Here is a tiny trained network, its code and every weight. The questions are about switching its units off for an input and a target symbol, where a switched-off unit gives its printed mean instead of its output.

import numpy as np


def w(rows, s, z=0):
    codes = np.array(rows[::2]) - 128.0
    scale = np.full(codes.shape[1], s)
    scale[-1] = z or s
    return codes * scale


def norm(h):
    return h / np.sqrt((h * h).mean(-1, keepdims=True) + 1e-5)


def f(y):
    return y / 2 * (1 + np.tanh(0.7978845608 * (y + 0.044715 * y**3)))


def softmax(a):
    e = np.exp(a - a.max(-1, keepdims=True))
    return e / e.sum(-1, keepdims=True)


def log_softmax(a):
    a = a - a.max(-1, keepdims=True)
    return a - np.log(np.exp(a).sum(-1, keepdims=True))


def net(x, mask):
    ids = ['ΞΦΨαβγδεζηθλμπστ'.index(c) for c in x.split()]
    T = len(ids)
    res = E[ids] + P[:T]
    u = 0
    for l in range(2):
        r = norm(res)
        for j in range(3):
            rows = slice(2 * j, 2 * j + 2)
            q, k, v = (r @ M[l][rows].T for M in (Q, K, V))
            z = softmax(np.where(np.tri(T) > 0, q @ k.T / 2**0.5, -1e9)) @ v
            o = O[l][rows]
            res = res + np.where(mask[u + j], z, o[:, -1]) @ o[:, :-1]
        u += 3
        y = f(norm(res) @ A[l][:, :-1].T + A[l][:, -1])
        res = res + np.where(mask[u : u + 8], y, B[l][:, -1]) @ B[l][:, :-1]
        u += 8
    return log_softmax(norm(res)[-1] @ U[:, :-1].T + U[:, -1])


Q, K, V, O, A, B = {}, {}, {}, {}, {}, {}
E = w([
[114,163,171,153,129,126,181,177,152,118],'Ξ',
[148,81,191,119,199,76,69,127,193,114],'Φ',
[155,196,160,114,33,179,144,91,120,137],'Ψ',
[104,117,58,63,82,131,128,82,147,108],'α',
[114,96,159,183,187,54,81,89,90,160],'β',
[150,163,220,155,149,127,105,111,71,67],'γ',
[140,98,79,122,69,106,138,167,20,205],'δ',
[72,134,130,156,150,159,92,51,133,153],'ε',
[161,136,226,154,54,136,172,135,25,207],'ζ',
[147,120,168,121,111,53,179,83,127,142],'η',
[202,103,105,122,170,84,77,193,72,116],'θ',
[146,169,209,112,118,88,70,147,129,145],'λ',
[189,122,168,114,128,139,107,84,203,195],'μ',
[222,167,81,84,124,144,148,136,179,116],'π',
[196,128,153,119,151,211,49,252,128,184],'σ',
[140,203,26,162,106,130,178,163,87,138],'τ',
],0.022)
P = w([
[131,113,126,112,28,111,3,126,126,149],'0',
[142,131,117,124,80,116,45,118,139,162],'1',
[148,126,128,126,120,125,73,124,144,161],'2',
[180,112,122,139,127,136,96,115,118,125],'3',
[185,124,121,141,153,146,117,129,116,131],'4',
[149,142,124,113,170,143,137,128,132,133],'5',
[142,154,128,91,190,148,150,132,123,129],'6',
[141,172,118,71,202,150,173,131,107,135],'7',
],0.012)
Q[0] = w([
[146,57,106,139,145,62,37,144,79,43],'L0H0',
[145,140,169,84,148,192,86,92,241,177],'L0H0',
[125,139,137,141,37,96,245,151,122,151],'L0H1',
[95,103,12,100,109,121,173,165,143,94],'L0H1',
[216,167,160,145,253,69,157,247,186,109],'L0H2',
[113,140,184,183,171,135,53,144,166,105],'L0H2',
],0.039)
K[0] = w([
[171,55,140,173,124,89,44,127,70,69],'L0H0',
[3,103,150,95,131,155,111,42,194,160],'L0H0',
[132,170,176,125,46,71,187,241,130,103],'L0H1',
[186,181,39,64,153,129,156,195,107,125],'L0H1',
[247,102,123,96,177,77,161,243,176,108],'L0H2',
[115,91,160,103,141,147,58,220,148,129],'L0H2',
],0.038)
V[0] = w([
[168,111,155,203,40,110,93,134,102,82],'L0H0',
[95,140,159,61,193,116,143,150,168,217],'L0H0',
[153,159,136,143,154,168,140,134,90,108],'L0H1',
[155,50,142,248,2,113,58,92,183,111],'L0H1',
[139,59,121,164,193,178,149,109,126,54],'L0H2',
[125,83,157,114,58,108,66,170,130,115],'L0H2',
],0.0082)
O[0] = w([
[125,175,96,191,80,154,98,151,151,33,140],'L0H0',
[115,95,133,46,175,161,206,124,77,168,147],'L0H0',
[123,190,131,113,151,123,87,140,93,180,113],'L0H1',
[134,78,163,17,227,130,248,98,48,172,254],'L0H1',
[44,93,236,76,110,182,90,92,110,82,85],'L0H2',
[147,87,93,124,227,79,5,129,166,105,175],'L0H2',
],0.003,0.0071)
A[0] = w([
[199,154,176,100,105,98,130,80,204,103,187],'L0N0',
[90,37,71,91,37,161,168,127,122,118,51],'L0N1',
[86,56,134,113,159,124,249,135,161,87,51],'L0N2',
[136,77,175,75,63,122,100,142,73,181,168],'L0N3',
[62,151,154,220,33,99,129,193,232,135,4],'L0N4',
[107,82,137,64,76,30,206,48,156,74,54],'L0N5',
[72,138,126,113,44,166,88,84,158,131,73],'L0N6',
[143,141,208,122,142,41,126,128,91,109,202],'L0N7',
],0.015,0.0036)
B[0] = w([
[198,165,162,110,121,103,120,91,170,117,214],'L0N0',
[127,122,135,39,61,37,105,130,151,157,141],'L0N1',
[133,96,88,125,254,210,130,74,77,91,150],'L0N2',
[180,117,145,176,58,115,94,124,139,157,199],'L0N3',
[54,231,148,148,47,123,92,196,209,192,171],'L0N4',
[100,199,92,148,116,34,148,75,139,113,167],'L0N5',
[112,181,148,144,151,148,85,90,122,66,174],'L0N6',
[118,155,124,214,154,91,129,171,161,123,255],'L0N7',
],0.016,0.01)
Q[1] = w([
[66,118,147,135,127,221,137,82,105,105],'L1H0',
[106,138,103,154,134,144,91,161,131,129],'L1H0',
[76,154,122,51,134,174,122,86,102,80],'L1H1',
[84,105,121,171,84,152,174,254,83,129],'L1H1',
[74,194,135,169,212,113,118,95,130,107],'L1H2',
[79,149,90,81,68,140,208,112,152,85],'L1H2',
],0.044)
K[1] = w([
[85,176,139,96,108,180,2,106,111,63],'L1H0',
[93,163,121,160,89,80,107,145,135,120],'L1H0',
[25,177,155,115,192,130,129,141,162,113],'L1H1',
[170,81,32,160,89,63,215,243,61,149],'L1H1',
[116,190,149,221,174,15,122,193,130,73],'L1H2',
[58,238,156,107,128,182,208,17,161,99],'L1H2',
],0.032)
V[1] = w([
[145,90,140,134,147,121,235,122,147,170],'L1H0',
[182,125,105,118,155,131,162,124,106,184],'L1H0',
[147,125,116,107,130,141,131,131,76,119],'L1H1',
[133,136,129,123,123,128,122,130,130,131],'L1H1',
[112,111,128,153,91,165,93,92,250,177],'L1H2',
[138,152,185,92,161,126,185,180,98,178],'L1H2',
],0.015)
O[1] = w([
[142,165,237,102,16,74,28,111,96,95,2],'L1H0',
[99,201,171,125,32,126,106,131,150,113,78],'L1H0',
[121,150,131,129,91,130,60,136,124,165,91],'L1H1',
[107,129,131,134,137,148,139,130,122,127,140],'L1H1',
[44,254,246,15,132,170,180,165,133,142,200],'L1H2',
[121,138,105,168,67,127,20,187,198,171,53],'L1H2',
],0.0045,0.01)
A[1] = w([
[150,71,167,86,172,95,249,202,125,134,50],'L1N0',
[39,118,199,197,123,107,100,97,69,63,100],'L1N1',
[143,133,54,20,105,110,175,141,139,43,58],'L1N2',
[72,140,167,143,83,137,73,31,73,77,104],'L1N3',
[139,224,118,148,85,138,147,164,87,68,186],'L1N4',
[85,138,42,111,63,135,223,171,70,156,123],'L1N5',
[93,65,235,116,141,102,162,157,171,17,61],'L1N6',
[168,167,173,113,156,133,214,215,70,83,252],'L1N7',
],0.02,0.0026)
B[1] = w([
[29,151,123,72,161,134,100,111,50,114,167],'L1N0',
[140,111,124,112,117,114,122,66,194,243,207],'L1N1',
[123,96,33,110,62,158,56,162,254,189,154],'L1N2',
[134,194,116,181,97,106,40,147,91,66,208],'L1N3',
[159,161,81,130,160,145,192,143,81,112,254],'L1N4',
[160,158,163,43,180,40,62,124,81,173,174],'L1N5',
[160,169,159,147,226,109,94,171,126,85,164],'L1N6',
[104,155,97,124,217,178,135,63,122,170,215],'L1N7',
],0.02,0.0082)
U = w([
[23,175,122,144,119,159,205,216,172,128,152],'Ξ',
[151,106,166,114,117,231,83,207,133,157,64],'Φ',
[143,44,27,189,151,109,124,203,105,78,122],'Ψ',
[77,130,110,148,104,21,243,68,136,53,125],'α',
[123,98,140,94,74,59,122,142,66,152,107],'β',
[125,107,196,216,69,150,216,131,56,154,103],'γ',
[158,155,129,162,214,187,205,77,159,136,88],'δ',
[160,117,235,63,102,147,178,68,178,118,94],'ε',
[193,227,107,152,125,73,68,165,173,173,254],'ζ',
[103,132,91,24,171,76,167,138,64,128,102],'η',
[162,169,153,125,78,181,162,131,65,2,116],'θ',
[48,55,142,166,143,57,147,118,207,198,56],'λ',
[176,129,62,63,130,183,157,130,228,102,22],'μ',
[72,107,46,76,88,66,93,156,178,43,131],'π',
[58,163,151,157,132,152,57,44,101,131,109],'σ',
[96,100,215,113,189,88,89,172,171,21,119],'τ',
],0.0077,0.0058)

Each question gives the input, a string of symbols that net reads in full, and the target symbol t.
The units are the heads (2 rows each of Q, K, V and O) and the neurons (one row each of A and B). Each row of codes is followed by its name. A weight is (code - 128) times the scale printed after its matrix; where a second scale follows, it is the last column's (O, A, B and U).
mask holds one flag per unit, layer by layer, with each layer's heads first. A switched-off unit (its flag False) gives its mean, the last column of its rows in O or B, instead of its output. The means were averaged over made-up inputs and are rounded, as every weight is.
A unit's drop is (log p(t) with every unit on - log p(t) with that unit switched off) / (log p(t) with every unit on - log p(t) with every unit switched off).
The circuit of an input: a set's keep is (log p(t) with only the set's units on - log p(t) with every unit switched off) / (log p(t) with every unit on - log p(t) with every unit switched off). Starting from the 12 units with the biggest drops (on a tie, the unit counted first), units are removed one at a time, each time the one whose removal leaves the highest keep (on an exact tie, the one counted first), for as long as the keep stays at least 0.8.
circuit, biggest first: the units of the circuit, biggest drop first
most important unit: the unit with the biggest drop
k most important neurons: the k neurons with the biggest drops, biggest first
k most important neurons of layer l: the k neurons of layer l with the biggest drops, biggest first
which heads matter: for each layer, one digit per head in row order, 1 if its drop is at least 0.15 and else 0, layers parted by /
drop when u is switched off: that unit's drop, to one decimal
input λ ε ε λ γ μ Ψ ε, target η: most important neuron => [L0N6]
input Ξ ε θ ε, target δ: 2 most important neurons of layer 0 => [L0N6 L0N3]
input ε Φ ζ β, target λ: 3 most important neurons of layer 1 => [L1N1 L1N3 L1N4]
input θ Ξ η ε θ, target δ: which heads matter => 001 / 100
input ε γ ε ε ε, target η: which heads matter => 000 / 100
input ε η Φ ε ζ θ β, target λ: which heads matter => 000 / 001
input ε Φ γ, target δ: 3 most important neurons => [L1N7 L1N3 L1N4]
input ζ λ γ, target δ: 4 most important neurons => [L0N3 L1N7 L1N3 L1N4]
input γ Ξ Ξ, target δ: which heads matter => 100 / 000
input θ ε ε ε δ, target β: 2 most important neurons of layer 0 => [L0N3 L0N1]
input Φ λ Φ σ, target Φ: 2 most important neurons => [L0N7 L0N0]
input ε β ε Φ τ θ, target Ψ: which heads matter => 010 / 001
input ε δ ε, target δ: 2 most important neurons of layer 1 => [L1N3 L1N5]
input η ε ε θ, target Ψ: which heads matter => 000 / 001
input Ξ β Ψ α ε, target σ: most important unit => L0N7
input ε Ξ λ β Φ, target τ: 2 most important neurons of layer 1 => [L1N6 L1N4]
input ε ε θ Ξ Ξ ε θ, target δ: 2 most important neurons => [L1N7 L0N3]
input τ ε θ β Ξ, target Ξ: which heads matter => 010 / 000
input τ η λ μ, target ε: 2 most important neurons => [L0N7 L1N3]
input Ξ ε Ξ, target δ: circuit, biggest first => [L1N7]
input Ξ μ η θ ε, target σ: 3 most important neurons of layer 0 => [L0N7 L0N6 L0N0]
input ε γ μ τ, target η: 2 most important neurons of layer 0 => [L0N7 L0N0]
input ε Φ ζ, target γ: drop when L0N3 is switched off => 0.4
input Ψ ε π, target μ: drop when L0N7 is switched off => 0.2
input θ Ξ Φ ε Ξ γ θ α, target π: drop when L0N3 is switched off => 0.0
input Ψ γ Ξ θ τ β θ Φ, target τ: drop when L0N3 is switched off => 0.1
input Φ α π θ Ξ μ Ψ, target θ: most important unit => L0N0
